Below are the code and all the weights of a small trained network. Each question names an input and a class and asks about switching units off, where a switched-off unit gives its printed mean instead of its output.

import numpy as np


def w(rows, s, z=0):
    codes = np.array(rows[::2]) - 128.0
    scale = np.full(codes.shape[1], s)
    scale[-1] = z or s
    return codes * scale


def norm(h):
    return h / np.sqrt((h * h).mean(-1, keepdims=True) + 1e-5)


def f(y):
    return np.maximum(y, 0)


def log_softmax(a):
    a = a - a.max(-1, keepdims=True)
    return a - np.log(np.exp(a).sum(-1, keepdims=True))


def net(x, mask):
    res = np.array(x, float).reshape(1, 7) / 4 @ E
    u = 0
    for l in range(2):
        y = f(norm(res) @ A[l][:, :-1].T + A[l][:, -1])
        res = res + np.where(mask[u : u + 12], y, B[l][:, -1]) @ B[l][:, :-1]
        u += 12
    return log_softmax(norm(res)[-1] @ U[:, :-1].T + U[:, -1])


A, B = {}, {}
E = w([
[100,128,110,134,77,110,85,239,113,125,135,124],'x0',
[128,127,131,127,128,128,128,128,128,127,128,129],'x1',
[127,127,126,126,129,127,128,128,128,128,127,127],'x2',
[148,144,127,126,102,115,161,148,253,130,169,115],'x3',
[129,128,129,120,128,128,129,128,128,131,129,129],'x4',
[130,127,128,131,129,128,127,128,128,127,126,130],'x5',
[113,99,156,155,158,19,127,103,122,144,190,140],'x6',
],0.026)
A[0] = w([
[142,138,112,119,120,227,133,121,149,128,90,124,178],'L0N0',
[141,125,125,123,121,137,133,134,119,132,136,127,105],'L0N1',
[138,119,125,131,127,136,128,142,154,135,129,127,94],'L0N2',
[137,138,123,144,132,68,130,98,151,130,152,135,103],'L0N3',
[124,128,115,137,110,60,103,226,104,132,145,126,3],'L0N4',
[140,125,127,125,121,120,140,148,252,125,145,129,182],'L0N5',
[138,121,123,109,122,152,130,145,115,130,120,128,94],'L0N6',
[124,141,113,135,99,179,111,246,117,130,114,122,100],'L0N7',
[103,146,119,138,123,151,135,131,116,136,124,125,108],'L0N8',
[127,124,132,137,120,115,114,195,123,121,130,135,158],'L0N9',
[157,120,129,148,136,140,127,149,133,128,121,127,79],'L0N10',
[125,126,130,127,135,75,133,106,111,130,148,114,111],'L0N11',
],0.042,0.012)
B[0] = w([
[45,197,119,188,103,138,170,145,54,142,198,145,254],'L0N0',
[126,125,119,155,166,131,115,124,153,97,127,136,133],'L0N1',
[170,176,115,123,155,164,121,84,81,121,96,147,148],'L0N2',
[66,40,141,97,154,92,182,92,176,106,123,86,198],'L0N3',
[83,216,142,234,183,206,223,110,46,141,208,125,219],'L0N4',
[242,214,164,189,121,82,129,126,177,202,162,128,250],'L0N5',
[140,118,178,157,201,177,104,146,176,100,147,105,157],'L0N6',
[189,54,105,49,141,67,98,92,205,126,15,110,248],'L0N7',
[148,131,167,118,188,155,116,151,147,112,166,93,151],'L0N8',
[54,150,108,97,5,122,25,240,117,110,167,157,193],'L0N9',
[133,144,81,131,103,198,146,135,127,114,125,147,136],'L0N10',
[177,133,109,91,66,96,112,92,92,145,105,175,191],'L0N11',
],0.029,0.035)
A[1] = w([
[184,118,129,92,82,148,80,138,136,140,86,141,3],'L1N0',
[58,94,84,111,97,160,123,156,66,82,108,157,86],'L1N1',
[125,76,85,70,116,128,133,97,90,105,45,142,52],'L1N2',
[119,128,131,111,164,130,97,134,113,111,114,99,75],'L1N3',
[75,86,135,105,114,84,117,201,141,114,140,89,12],'L1N4',
[147,154,95,93,139,144,76,169,170,124,34,96,113],'L1N5',
[99,70,111,90,174,170,77,156,143,83,62,106,47],'L1N6',
[102,101,134,150,189,181,128,144,73,106,153,131,33],'L1N7',
[28,107,106,80,113,180,102,134,92,84,113,141,88],'L1N8',
[19,71,135,92,142,160,136,103,77,70,141,118,134],'L1N9',
[253,120,140,108,136,136,95,121,199,143,101,118,79],'L1N10',
[133,143,136,125,193,151,90,127,159,111,93,115,63],'L1N11',
],0.035,0.006)
B[1] = w([
[100,149,80,103,113,136,85,99,96,91,116,188,178],'L1N0',
[83,82,151,107,209,94,136,122,152,90,91,66,220],'L1N1',
[227,154,173,193,156,160,102,95,142,159,170,185,222],'L1N2',
[86,111,118,111,114,97,190,100,88,130,155,156,155],'L1N3',
[167,157,108,157,124,148,189,79,103,145,140,148,170],'L1N4',
[204,130,110,94,75,75,111,178,201,155,109,102,240],'L1N5',
[138,77,170,135,137,138,212,49,166,148,165,105,201],'L1N6',
[135,152,118,94,141,137,91,187,120,112,53,75,217],'L1N7',
[41,29,204,110,177,118,164,70,89,111,145,114,221],'L1N8',
[153,152,109,113,136,178,12,182,119,101,78,161,247],'L1N9',
[3,19,79,58,128,204,121,151,60,42,87,128,252],'L1N10',
[87,148,123,186,120,45,132,130,97,150,169,142,166],'L1N11',
],0.035,0.021)
U = w([
[36,149,149,129,215,166,85,167,39,74,107,100,141],'0',
[140,6,142,72,156,79,186,78,205,115,119,85,253],'1',
[122,250,106,214,91,163,215,175,115,168,237,107,97],'2',
[172,140,10,57,37,108,75,186,186,117,77,153,79],'3',
[217,102,139,117,171,146,31,60,103,104,109,228,36],'4',
],0.014,0.0042)

Each question gives the input, the list of numbers given to net, and the class t.
The units are the neurons (one row each of A and B). Each row of codes is followed by its name. A weight is (code - 128) times the scale printed after its matrix; where a second scale follows, it is the last column's (A, B and U).
mask holds one flag per neuron, layer by layer. A switched-off neuron (its flag False) gives its mean, the last column of its row in B, instead of its output. The means were averaged over made-up inputs and are rounded, as every weight is.
A unit's drop is (log p(t) with every unit on - log p(t) with that unit switched off) / (log p(t) with every unit on - log p(t) with every unit switched off).
The circuit of an input: a set's keep is (log p(t) with only the set's units on - log p(t) with every unit switched off) / (log p(t) with every unit on - log p(t) with every unit switched off). Starting from the 12 units with the biggest drops (on a tie, the unit counted first), units are removed one at a time, each time the one whose removal leaves the highest keep (on an exact tie, the one counted first), for as long as the keep stays at least 0.8.
circuit, biggest first: the units of the circuit, biggest drop first
most important unit: the unit with the biggest drop
top k neurons in layer l: the k neurons of layer l with the biggest drops, biggest first
drop when u is switched off: that unit's drop, to one decimal
input [-1,-4,-2,3,-2,4,6], class 1: most important unit -> L0N0
input [-5,7,-2,-2,-6,7,2], class 4: top 2 neurons in layer 0 -> L0N5, L0N0
input [1,6,-3,5,8,7,0], class 3: top 3 neurons in layer 0 -> L0N0, L0N4, L0N5
input [1,4,7,3,-6,4,-7], class 3: top 2 neurons in layer 0 -> L0N7, L0N4
input [7,7,-6,0,-7,-3,-1], class 1: top 3 neurons in layer 0 -> L0N7, L0N5, L0N4
input [2,1,1,2,-4,-6,-8], class 3: top 2 neurons in layer 0 -> L0N7, L0N4
input [4,0,1,5,1,4,0], class 3: top 3 neurons in layer 0 -> L0N7, L0N0, L0N9
input [-2,6,3,-5,5,7,3], class 4: top 2 neurons in layer 0 -> L0N0, L0N5
input [-8,-6,8,0,-4,-1,8], class 4: top 2 neurons in layer 0 -> L0N5, L0N7
input [-3,0,2,-7,7,6,1], class 4: top 3 neurons in layer 0 -> L0N0, L0N4, L0N5
input [-3,3,1,4,6,7,1], class 1: top 3 neurons in layer 0 -> L0N0, L0N4, L0N3
input [-6,2,-6,0,-4,3,4], class 4: top 2 neurons in layer 0 -> L0N5, L0N7
input [-7,1,-5,-6,5,5,4], class 4: top 2 neurons in layer 0 -> L0N5, L0N0
input [6,-7,-2,0,5,-3,-3], class 1: circuit, biggest first -> L0N7
input [-2,-8,-6,-6,-4,3,4], class 4: top 2 neurons in layer 0 -> L0N0, L0N5
input [7,7,-1,-4,7,3,-1], class 1: top 2 neurons in layer 0 -> L0N7, L0N5
input [5,-1,-4,-2,3,-6,-7], class 1: drop when L0N5 is switched off -> 0.4
input [-5,-5,-5,1,-2,3,-8], class 2: drop when L1N10 is switched off -> 0.1
input [3,-1,6,1,-6,2,-3], class 3: drop when L0N7 is switched off -> 0.9
input [0,8,1,8,-1,8,0], class 2: circuit, biggest first -> L0N7
input [-3,3,4,1,2,8,-6], class 2: drop when L0N0 is switched off -> 0.8
